Below is a small trained network, with its code and all its weights. Each question gives an input and a class and asks what happens when units are switched off, that is, made to give their printed mean instead of their output.

import numpy as np


def w(rows, s, z=0):
    codes = np.array(rows[::2]) - 128.0
    scale = np.full(codes.shape[1], s)
    scale[-1] = z or s
    return codes * scale


def f(y):
    return y / 2 * (1 + np.tanh(0.7978845608 * (y + 0.044715 * y**3)))


def log_softmax(a):
    a = a - a.max(-1, keepdims=True)
    return a - np.log(np.exp(a).sum(-1, keepdims=True))


def net(x, mask):
    res = np.array(x, float).reshape(1, 3) / 4 @ E
    y = f(res @ A[0][:, :-1].T + A[0][:, -1])
    res = res + np.where(mask, y, B[0][:, -1]) @ B[0][:, :-1]
    return log_softmax(res[-1] @ U[:, :-1].T + U[:, -1])


A, B = {}, {}
E = w([
[7,68,171,56,138,204],'x0',
[67,143,195,255,29,126],'x1',
[109,202,249,75,137,17],'x2',
],0.0049)
A[0] = w([
[155,112,112,119,111,111,173],'neuron 0',
[122,141,121,138,143,139,86],'neuron 1',
[114,147,151,187,103,100,154],'neuron 2',
[110,125,171,190,110,95,112],'neuron 3',
[118,161,207,196,63,98,144],'neuron 4',
[112,120,119,131,114,112,97],'neuron 5',
[115,141,149,91,153,119,166],'neuron 6',
[129,148,117,97,129,112,166],'neuron 7',
[79,112,104,134,98,166,94],'neuron 8',
[206,138,89,249,82,117,148],'neuron 9',
[140,142,98,156,132,141,128],'neuron 10',
[234,132,56,66,185,124,191],'neuron 11',
[139,121,86,128,104,142,158],'neuron 12',
[160,117,79,147,153,150,252],'neuron 13',
[91,127,180,50,136,112,168],'neuron 14',
[42,115,143,113,115,166,152],'neuron 15',
[137,127,130,137,137,124,102],'neuron 16',
[131,125,125,133,131,144,122],'neuron 17',
[126,146,130,134,125,129,91],'neuron 18',
[80,152,138,141,114,131,142],'neuron 19',
[158,137,128,103,149,102,173],'neuron 20',
[196,182,199,96,136,29,134],'neuron 21',
[72,135,186,28,152,115,156],'neuron 22',
[163,128,89,97,138,149,244],'neuron 23',
[60,132,153,157,86,136,175],'neuron 24',
],0.013,0.0035)
B[0] = w([
[92,148,148,167,151,138,146],'neuron 0',
[148,124,104,105,130,121,121],'neuron 1',
[98,133,149,148,52,129,184],'neuron 2',
[137,122,92,125,48,112,178],'neuron 3',
[91,102,89,183,10,85,232],'neuron 4',
[142,127,121,112,120,132,124],'neuron 5',
[118,145,155,149,157,96,153],'neuron 6',
[127,150,137,154,151,124,141],'neuron 7',
[144,98,95,101,169,169,166],'neuron 8',
[45,206,145,71,136,56,255],'neuron 9',
[129,112,123,104,142,96,149],'neuron 10',
[253,112,121,160,186,68,252],'neuron 11',
[114,92,129,130,161,102,161],'neuron 12',
[57,68,162,176,179,85,214],'neuron 13',
[120,120,163,104,156,39,194],'neuron 14',
[98,115,145,79,158,203,206],'neuron 15',
[143,137,110,110,128,125,123],'neuron 16',
[129,117,118,124,138,126,131],'neuron 17',
[144,138,113,117,118,130,121],'neuron 18',
[157,93,147,98,107,124,156],'neuron 19',
[136,157,112,152,163,140,152],'neuron 20',
[148,140,47,196,249,184,215],'neuron 21',
[98,133,161,92,171,22,214],'neuron 22',
[57,78,120,186,146,64,195],'neuron 23',
[159,71,211,128,99,175,206],'neuron 24',
],0.028,0.0073)
U = w([
[122,68,143,113,131,191,176],'0',
[173,113,111,196,193,79,188],'1',
[136,126,164,131,2,110,135],'2',
[177,176,100,84,125,148,32],'3',
[84,153,190,63,178,79,202],'4',
[227,109,138,113,150,215,5],'5',
[113,176,70,153,110,150,46],'6',
],0.0074,0.002)

Each question gives the input, the list of numbers given to net, and the class t.
The units are the neurons (one row each of A and B). Each row of codes is followed by its name. A weight is (code - 128) times the scale printed after its matrix; where a second scale follows, it is the last column's (A, B and U).
mask holds one flag per neuron, in row order. A switched-off neuron (its flag False) gives its mean, the last column of its row in B, instead of its output. The means were averaged over made-up inputs and are rounded, as every weight is.
A unit's drop is (log p(t) with every unit on - log p(t) with that unit switched off) / (log p(t) with every unit on - log p(t) with every unit switched off).
The circuit of an input: a set's keep is (log p(t) with only the set's units on - log p(t) with every unit switched off) / (log p(t) with every unit on - log p(t) with every unit switched off). Starting from the 12 units with the biggest drops (on a tie, the unit counted first), units are removed one at a time, each time the one whose removal leaves the highest keep (on an exact tie, the one counted first), for as long as the keep stays at least 0.8.
circuit, biggest first: the units of the circuit, biggest drop first
unit that matters most: the unit with the biggest drop
k most important neurons: the k neurons with the biggest drops, biggest first
drop when u is switched off: that unit's drop, to one decimal
input [7,4,-7], class 0: unit that matters most -> neuron 11
input [-4,1,-3], class 4: 2 most important neurons -> neuron 9; neuron 21
input [8,2,-3], class 0: circuit, biggest first -> neuron 9; neuron 15
input [-5,2,3], class 6: 2 most important neurons -> neuron 21; neuron 11
input [-6,-1,-5], class 4: 3 most important neurons -> neuron 9; neuron 21; neuron 4
input [3,-6,6], class 1: 2 most important neurons -> neuron 21; neuron 9
input [1,5,-6], class 4: 2 most important neurons -> neuron 9; neuron 4
input [5,-8,8], class 1: 4 most important neurons -> neuron 21; neuron 9; neuron 11; neuron 20
input [4,0,-2], class 0: 2 most important neurons -> neuron 9; neuron 11
input [-1,1,-7], class 4: 2 most important neurons -> neuron 9; neuron 21
input [-3,1,1], class 6: 3 most important neurons -> neuron 11; neuron 22; neuron 14
input [-3,5,7], class 2: 3 most important neurons -> neuron 4; neuron 2; neuron 3
input [-1,2,-5], class 4: drop when neuron 9 is switched off -> 0.1
input [6,5,6], class 2: most important neuron -> neuron 4
input [-7,2,3], class 6: drop when neuron 21 is switched off -> 0.4
input [8,5,-1], class 0: drop when neuron 15 is switched off -> 0.2
